[151 142 125 150 147] value 125

[147 137 144 156 123 146 140] value 156

[[123 115 134 112 118]
 [116 117 141 110 118]
 [114 107 130 125 150]] value 141

[138 132 110 127 113 150 136] value 127

[145 127 146 138 150 126 149] value 138

[127 107 127 128 130 129 122] value 128

[148 156 143 104 151] value 143

[136 157 139 138 125 114 134] value 138

[149 120 155 152 145] value 155

[132 127 109 120 128 100 117] value 120
---
146,134,141,113,132,119,147
124,140,127,144,129,127,136
135,130,138,107,123,106,135
yields 132

136,115,131,126
142,126,102,157
142,115,127,130
yields 115

117,105,101,112,110,106
139,119,112,104,126,101
149,153,148,152,146,155
yields 112

133,153,129,125,132,133
131,134,126,125,128,127
146,113,112,130,109,111
yields 125

138,145,122,151
130,117,151,105
127,146,143,139
yields 145

118,139,137,129,142,140,142
120,124,133,133,135,134,140
152,132,111,132,113,115,114
yields 142

141,107,137,121,105,153
123,156,115,150,156,121
114,122,127,121,117,126
yields 121

125,114,111,103,114,115,111
129,115,133,119,121,112,143
123,128,99,132,142,139,142
yields 114

115,135,135,137,126
156,103,139,142,135
137,123,118,129,125
yields 135
---
[[120 119 132 113 135 122 113 142 118 127]
 [138 124 122 117 148 141 120 116 107 106]
 [149 140 129 123 124 125 136 128 118 134]
 [149 145 116 121 126 120 146 111 136 126]
 [109 116 142 135 111 147 118 110 109 107]
 [117 116 139 138 114 126 139 142 136 150]] value 134

[[118 120 131 119 125 132 134 120 125 125 129 126 100 128 127]
 [115 127 131 113 126 134 132 119 126 129 127 124 104 125 119]
 [119 122 123 131 124 128 140 124 113 123 144 133 123 144 125]
 [122 118 125 141 124 130 124 126 117 117 132 130 116 144 120]
 [132 119 127 114 130 129 135 119 139 121 113 132 120 117 137]
 [130 138 120 130 132 126 126 130 131 125 122 131 157 130 119]
 [133 115 134 143 123 128 124 132 122 126 138 126 108 136 139]
 [116 129 134 114 126 135 128 122 128 132 127 120 103 122 121]
 [136 114 131 130 127 131 119 125 136 119 113 127 109 123 135]] value 125

[[116 102 117 126 151 145 116 148 136 152 140]
 [113 151 146 113 109 106 111 123 148 122 142]
 [125 118 103 146 117 114 107 150 123 128 117]
 [113 144 124 108 154 106 111 101 117 120 120]
 [150 129 137 134 113 134 108 131 151 120 150]] value 117

[[113 135 127 114 134 121]
 [128 128 124 131 124 130]
 [113 120 135 141 135 140]
 [120 138 108 116 131 132]
 [129 130 127 133 123 123]
 [130 106 136 136 137 130]] value 140

[[119 133 116 135 128 134]
 [108 141 119 135 150 118]
 [120 134 130 135 144 117]
 [142 122 157 135 140 107]
 [102 145 112 135 152 120]
 [136 124 137 135 126 125]
 [136 125 154 135 146 104]
 [152 114 149 135 114 127]
 [115 135 112 135 130 134]
 [ 99 146 107 135 151 123]
 [111 137 102 135 123 143]
 [140 121 141 135 124 125]] value 117

[[131 130 131 124 143 138 126 120 139 127]
 [133 115 123 138 138 120 124 138 127 131]
 [139 104 129 150 129 117 129 126 119 139]
 [125 123 134 128 142 115 124 112 128 136]
 [126 135 138 115 135 153 131 109 134 118]
 [122 122 126 121 124 114 118 113 123 135]
 [133 143 129 130 122 145 136 139 120 112]
 [132 137 132 126 127 145 131 123 119 121]
 [127 110 128 145 119 117 122 130 101 147]] value 139

[[129 130 130 122 129 129 129 129 129 129 130 129 130 129]
 [129 129 129 128 128 129 128 128 129 129 128 128 129 129]
 [129 130 131 116 129 128 129 131 128 129 132 129 129 128]
 [128 128 130 123 129 128 128 129 128 128 130 129 129 128]
 [100 100 132 116 122 117 121 120 120 122 137 128 123 121]
 [132 130 132 124 129 131 130 127 131 131 128 131 132 131]
 [105 104 133 116 123 120 122 120 122 124 135 129 126 123]
 [133 132 133 116 130 131 130 129 131 131 131 131 133 131]
 [129 131 127 124 129 127 128 131 127 128 130 127 127 127]
 [122 131 120 121 127 121 125 138 121 123 134 121 118 121]
 [134 133 133 119 130 132 131 129 132 131 129 131 133 131]
 [127 130 126 123 128 126 127 132 126 127 131 126 125 126]] value 128

[[130 130 137 136 130 138 136 131 137 136 130 131 130 138 131 130]
 [130 129 139 138 130 139 137 130 138 138 129 130 130 140 130 129]
 [136 136 119 120 137 120 119 136 120 120 137 136 136 120 136 137]
 [134 134 131 130 135 131 130 135 131 130 134 134 134 132 135 135]
 [148 148 107 107 152 107 107 150 107 107 151 148 147 107 149 152]
 [133 133 133 132 134 133 132 134 132 132 133 134 133 134 134 134]] value 137

[[133 135 123 136 117 128 126 136 130 124 117 133 128 124 131]
 [133 140 127 131 111 136 128 131 128 131 116 128 132 128 136]
 [130 119 133 122 139 129 135 122 131 132 139 124 125 128 121]
 [112 131 121 134 128 117 112 133 119 116 121 134 132 132 136]
 [139 125 140 115 130 144 144 116 134 145 139 116 127 129 123]
 [132 124 124 134 132 121 129 134 132 123 128 134 123 122 122]
 [137 124 127 131 130 127 134 131 134 128 130 131 123 122 121]
 [128 131 121 137 124 122 123 136 128 120 120 135 127 125 129]
 [122 127 112 147 129 106 113 146 126 106 116 145 123 121 127]
 [130 128 125 132 127 125 127 132 129 125 125 131 127 126 127]
 [115 117 125 129 145 114 120 128 124 118 137 132 126 130 123]] value 121
